Below are the code and all the weights of a small trained network. Each question names an input and a class and asks about switching units off, where a switched-off unit gives its printed mean instead of its output.

import numpy as np


def w(rows, s, z=0):
    codes = np.array(rows[::2]) - 128.0
    scale = np.full(codes.shape[1], s)
    scale[-1] = z or s
    return codes * scale


def norm(h):
    return h / np.sqrt((h * h).mean(-1, keepdims=True) + 1e-5)


def f(y):
    return np.maximum(y, 0)


def log_softmax(a):
    a = a - a.max(-1, keepdims=True)
    return a - np.log(np.exp(a).sum(-1, keepdims=True))


def net(x, mask):
    res = np.array(x, float).reshape(1, 2) / 4 @ E
    u = 0
    for l in range(2):
        y = f(norm(res) @ A[l][:, :-1].T + A[l][:, -1])
        res = res + np.where(mask[u : u + 14], y, B[l][:, -1]) @ B[l][:, :-1]
        u += 14
    return log_softmax(norm(res)[-1] @ U[:, :-1].T + U[:, -1])


A, B = {}, {}
E = w([
[90,164,117,253,147,126,80,136],'x0',
[80,93,232,184,59,132,212,126],'x1',
],0.0027)
A[0] = w([
[103,146,139,201,85,92,141,191,129],'0.n0',
[103,91,179,108,118,182,177,104,120],'0.n1',
[181,132,123,73,196,142,115,120,176],'0.n2',
[112,145,161,161,122,122,135,103,4],'0.n3',
[97,189,141,187,100,140,117,134,22],'0.n4',
[86,83,141,107,103,109,200,86,28],'0.n5',
[252,123,116,63,137,185,111,73,122],'0.n6',
[221,78,143,79,136,85,130,106,29],'0.n7',
[72,118,223,195,98,97,89,185,158],'0.n8',
[52,86,79,165,189,51,65,171,48],'0.n9',
[78,40,189,86,106,141,180,129,54],'0.n10',
[203,114,89,56,135,178,94,53,137],'0.n11',
[150,140,141,100,147,85,177,55,54],'0.n12',
[114,151,89,156,184,114,121,135,56],'0.n13',
],0.003,0.0027)
B[0] = w([
[106,136,134,90,186,234,93,159,209],'0.n0',
[146,113,94,122,88,89,196,167,205],'0.n1',
[111,103,133,160,56,87,165,181,234],'0.n2',
[120,61,137,73,105,196,66,140,132],'0.n3',
[237,184,4,96,88,52,150,101,155],'0.n4',
[126,173,95,205,167,153,46,144,166],'0.n5',
[64,150,146,172,164,189,37,130,223],'0.n6',
[136,27,217,156,156,245,120,153,159],'0.n7',
[150,209,142,22,130,62,162,117,254],'0.n8',
[122,92,210,112,107,150,113,199,180],'0.n9',
[61,159,65,147,187,170,36,157,204],'0.n10',
[147,131,137,218,65,73,185,131,235],'0.n11',
[159,111,90,104,57,167,141,155,139],'0.n12',
[80,56,172,109,49,115,161,134,162],'0.n13',
],0.0031,0.0028)
A[1] = w([
[135,169,93,146,160,114,74,148,131],'1.n0',
[216,94,87,96,108,98,100,125,127],'1.n1',
[153,71,149,91,129,205,125,106,45],'1.n2',
[170,54,135,69,117,161,142,122,103],'1.n3',
[139,150,93,146,155,100,112,94,146],'1.n4',
[189,134,69,126,144,81,101,118,72],'1.n5',
[103,185,116,179,153,116,85,76,136],'1.n6',
[171,145,109,148,115,100,136,129,144],'1.n7',
[118,96,186,156,97,104,122,125,116],'1.n8',
[170,142,119,117,110,141,178,70,159],'1.n9',
[117,145,124,185,145,159,112,127,122],'1.n10',
[255,81,193,182,210,192,49,6,2],'1.n11',
[148,123,104,56,182,118,129,163,168],'1.n12',
[82,107,186,145,120,169,173,108,105],'1.n13',
],0.0073,0.0056)
B[1] = w([
[104,175,156,136,110,93,182,80,254],'1.n0',
[107,186,176,97,120,102,194,91,185],'1.n1',
[200,235,121,65,214,233,43,213,149],'1.n2',
[168,172,153,146,205,171,83,138,182],'1.n3',
[109,141,162,120,94,139,169,147,179],'1.n4',
[91,115,182,117,75,57,210,80,174],'1.n5',
[200,104,150,68,197,182,93,150,218],'1.n6',
[92,117,92,128,106,162,106,125,167],'1.n7',
[100,89,67,125,128,147,106,164,180],'1.n8',
[70,60,58,208,78,104,103,145,147],'1.n9',
[129,74,59,135,108,147,96,161,191],'1.n10',
[58,250,184,55,48,39,174,254,128],'1.n11',
[119,53,70,169,106,151,80,164,189],'1.n12',
[138,178,155,94,116,73,164,58,214],'1.n13',
],0.0065,0.005)
U = w([
[33,230,212,44,22,34,237,67,247],'0',
[206,223,186,32,224,249,35,203,241],'1',
[36,55,30,172,29,146,52,223,221],'2',
[214,28,169,209,217,53,79,2,2],'3',
[233,47,182,229,202,37,81,34,2],'4',
[225,24,196,216,206,41,82,35,2],'5',
[214,36,190,226,211,52,89,33,2],'6',
[223,28,205,224,203,37,76,39,2],'7',
],0.0081,0.0058)

Each question gives the input, the list of numbers given to net, and the class t.
The units are the neurons (one row each of A and B). Each row of codes is followed by its name. A weight is (code - 128) times the scale printed after its matrix; where a second scale follows, it is the last column's (A, B and U).
mask holds one flag per neuron, layer by layer. A switched-off neuron (its flag False) gives its mean, the last column of its row in B, instead of its output. The means were averaged over made-up inputs and are rounded, as every weight is.
A unit's drop is (log p(t) with every unit on - log p(t) with that unit switched off) / (log p(t) with every unit on - log p(t) with every unit switched off).
top k neurons: the k neurons with the biggest drops, biggest first
top k neurons in layer l: the k neurons of layer l with the biggest drops, biggest first
drop when u is switched off: that unit's drop, to one decimal
input [4,-1], class 1: top 4 neurons => (1.n6 0.n1 0.n2 1.n13)
input [4,1], class 1: top 2 neurons => (0.n0 1.n6)
input [-1,-3], class 2: top 3 neurons => (0.n8 0.n6 0.n2)
input [3,-3], class 2: top 3 neurons => (0.n9 0.n13 0.n8)
input [3,-2], class 2: top 2 neurons in layer 0 => (0.n9 0.n13)
input [-3,2], class 2: top 2 neurons in layer 0 => (0.n10 0.n5)
input [-3,-4], class 0: top neuron => (0.n11)
input [2,3], class 2: top 3 neurons => (0.n8 0.n6 0.n4)
input [1,3], class 2: top 3 neurons => (0.n8 0.n6 1.n12)
input [-4,-5], class 0: top 2 neurons => (0.n11 1.n1)
input [-3,0], class 2: top 2 neurons in layer 1 => (1.n0 1.n6)
input [0,3], class 2: top 3 neurons in layer 1 => (1.n12 1.n0 1.n6)
input [-7,-8], class 0: top 2 neurons => (1.n1 0.n11)
input [-5,-7], class 0: top neuron => (1.n1)
input [8,-1], class 1: drop when 1.n6 is switched off => 2.5
input [8,5], class 1: drop when 1.n6 is switched off => 0.8
input [-2,2], class 2: drop when 1.n12 is switched off => 0.1
input [8,1], class 1: drop when 1.n6 is switched off => 1.3
